Below are the code and all the weights of a small trained network. Each question names an input and a class and asks about switching units off, where a switched-off unit gives its printed mean instead of its output.

import numpy as np


def w(rows, s, z=0):
    codes = np.array(rows[::2]) - 128.0
    scale = np.full(codes.shape[1], s)
    scale[-1] = z or s
    return codes * scale


def norm(h):
    return h / np.sqrt((h * h).mean(-1, keepdims=True) + 1e-5)


def f(y):
    return np.maximum(y, 0)


def log_softmax(a):
    a = a - a.max(-1, keepdims=True)
    return a - np.log(np.exp(a).sum(-1, keepdims=True))


def net(x, mask):
    res = np.array(x, float).reshape(1, 6) / 4 @ E
    u = 0
    for l in range(2):
        y = f(norm(res) @ A[l][:, :-1].T + A[l][:, -1])
        res = res + np.where(mask[u : u + 10], y, B[l][:, -1]) @ B[l][:, :-1]
        u += 10
    return log_softmax(norm(res)[-1] @ U[:, :-1].T + U[:, -1])


A, B = {}, {}
E = w([
[144,68,134,43,175,89,217,104,114,126,134,208],'x0',
[60,157,94,91,127,88,128,215,109,132,120,137],'x1',
[183,98,62,163,217,192,115,100,130,138,183,135],'x2',
[123,179,106,68,135,178,108,116,112,140,251,207],'x3',
[127,124,88,98,157,132,125,181,105,143,140,173],'x4',
[193,183,85,105,143,195,37,162,237,83,55,64],'x5',
],0.0014)
A[0] = w([
[30,117,104,124,117,76,121,188,103,75,146,77,88],'L0N1',
[130,129,160,76,75,170,140,119,132,137,215,216,32],'L0N2',
[209,152,54,192,159,177,17,116,168,73,97,66,33],'L0N3',
[212,83,163,71,140,130,185,61,222,104,139,217,130],'L0N4',
[151,8,197,155,137,65,203,73,96,148,97,63,184],'L0N5',
[106,125,96,5,99,138,116,153,163,122,59,152,97],'L0N6',
[45,157,98,147,23,73,102,151,29,169,127,138,2],'L0N7',
[96,144,75,78,161,104,149,254,206,135,54,129,156],'L0N8',
[185,37,132,138,173,71,254,63,116,133,164,207,144],'L0N9',
[126,162,81,90,148,180,61,167,133,109,216,187,217],'L0N10',
],0.002,0.00083)
B[0] = w([
[142,101,137,143,114,174,147,97,185,134,148,111,175],'L0N1',
[163,92,71,106,207,155,132,97,99,151,122,128,194],'L0N2',
[205,62,178,123,164,119,251,101,146,160,92,91,240],'L0N3',
[75,118,109,182,130,225,61,108,138,140,142,114,211],'L0N4',
[113,161,76,75,163,145,66,177,100,106,141,152,230],'L0N5',
[129,105,169,134,163,111,122,144,132,93,179,58,173],'L0N6',
[58,69,119,170,79,91,107,174,170,109,137,108,189],'L0N7',
[162,177,174,94,82,75,140,111,106,95,174,125,204],'L0N8',
[95,161,43,47,180,180,98,136,85,127,141,182,251],'L0N9',
[85,136,94,87,170,65,159,96,85,152,166,162,238],'L0N10',
],0.0029,0.0025)
A[1] = w([
[88,123,119,74,148,167,97,93,109,78,136,185,226],'L1N1',
[28,137,175,145,62,95,74,137,125,73,120,101,119],'L1N2',
[152,166,199,84,112,104,98,154,186,92,70,113,184],'L1N3',
[111,135,80,105,173,138,130,151,48,138,179,182,195],'L1N4',
[107,75,168,151,159,83,177,126,66,123,116,109,254],'L1N5',
[160,119,99,79,157,154,160,110,182,117,125,150,202],'L1N6',
[100,169,113,123,139,143,146,73,111,133,210,153,208],'L1N7',
[129,81,143,252,93,180,144,93,132,95,91,74,108],'L1N8',
[95,72,123,104,143,95,177,136,85,122,126,222,169],'L1N9',
[149,161,22,93,183,142,145,174,153,157,137,121,127],'L1N10',
],0.0032,0.00093)
B[1] = w([
[94,126,66,139,97,163,38,102,88,206,94,205,218],'L1N1',
[113,100,114,125,97,108,121,169,154,47,213,151,186],'L1N2',
[162,109,96,92,192,137,183,84,41,119,184,137,178],'L1N3',
[80,214,47,72,103,147,2,66,89,222,84,145,255],'L1N4',
[156,234,93,44,127,174,83,128,136,140,115,104,172],'L1N5',
[28,110,162,145,50,66,138,176,84,146,107,111,195],'L1N6',
[79,231,127,157,80,127,78,80,93,153,140,234,219],'L1N7',
[78,118,112,156,140,108,140,114,210,237,195,176,185],'L1N8',
[185,209,38,48,236,193,66,25,81,229,72,101,201],'L1N9',
[95,98,115,80,113,91,93,140,67,61,65,150,212],'L1N10',
],0.0025,0.0045)
U = w([
[135,148,180,186,109,166,131,94,115,126,147,203,90],'0',
[127,112,237,232,99,177,215,189,75,103,48,255,2],'1',
[177,98,151,200,160,158,179,83,220,204,114,79,145],'2',
[119,67,133,157,152,170,127,149,130,118,65,186,75],'3',
[45,134,136,156,46,77,115,185,163,89,197,134,142],'4',
[138,110,193,219,112,161,165,191,111,114,76,248,21],'5',
[190,138,142,66,161,98,176,144,105,59,103,77,141],'6',
[73,185,51,82,144,155,51,85,56,194,116,209,160],'7',
],0.008,0.0079)

Each question gives the input, the list of numbers given to net, and the class t.
The units are the neurons (one row each of A and B). Each row of codes is followed by its name. A weight is (code - 128) times the scale printed after its matrix; where a second scale follows, it is the last column's (A, B and U).
mask holds one flag per neuron, layer by layer. A switched-off neuron (its flag False) gives its mean, the last column of its row in B, instead of its output. The means were averaged over made-up inputs and are rounded, as every weight is.
A unit's drop is (log p(t) with every unit on - log p(t) with that unit switched off) / (log p(t) with every unit on - log p(t) with every unit switched off).
The circuit of an input: a set's keep is (log p(t) with only the set's units on - log p(t) with every unit switched off) / (log p(t) with every unit on - log p(t) with every unit switched off). Starting from the 12 units with the biggest drops (on a tie, the unit counted first), units are removed one at a time, each time the one whose removal leaves the highest keep (on an exact tie, the one counted first), for as long as the keep stays at least 0.8.
circuit, biggest first: the units of the circuit, biggest drop first
most important unit: the unit with the biggest drop
top k neurons: the k neurons with the biggest drops, biggest first
top k neurons in layer l: the k neurons of layer l with the biggest drops, biggest first
drop of u: that unit's drop, to one decimal
input [8,6,-7,-5,-7,2], class 6: most important unit : L1N4
input [-8,-8,3,6,2,4], class 2: top 2 neurons in layer 0 : [L0N3, L0N9]
input [4,2,8,-3,-3,5], class 6: circuit, biggest first : [L1N1, L1N4, L0N3]
input [-5,3,-5,-4,-6,6], class 6: circuit, biggest first : [L1N1, L1N7, L1N4]
input [-3,-4,-8,-6,-4,2], class 4: top 2 neurons in layer 1 : [L1N2, L1N9]
input [-1,1,0,4,-3,6], class 6: top 2 neurons : [L0N3, L1N4]
input [-2,1,-3,-5,-3,2], class 6: top 2 neurons : [L1N3, L0N4]
input [-1,1,0,-7,-7,-1], class 2: top 4 neurons in layer 0 : [L0N9, L0N10, L0N8, L0N7]
input [-3,3,8,2,3,8], class 6: top 2 neurons : [L0N3, L0N9]
input [1,-2,-5,4,-6,4], class 4: top 3 neurons in layer 0 : [L0N9, L0N5, L0N6]
input [-2,-7,-4,-8,6,7], class 2: top 2 neurons in layer 1 : [L1N8, L1N10]
input [-6,0,-6,0,-4,2], class 4: drop of L1N2 : 0.2
input [2,7,3,-8,-2,3], class 6: drop of L0N5 : 0.0
input [-2,7,-5,-6,1,-5], class 4: drop of L0N7 : 0.1
input [2,-3,1,4,-8,6], class 2: most important unit : L0N3
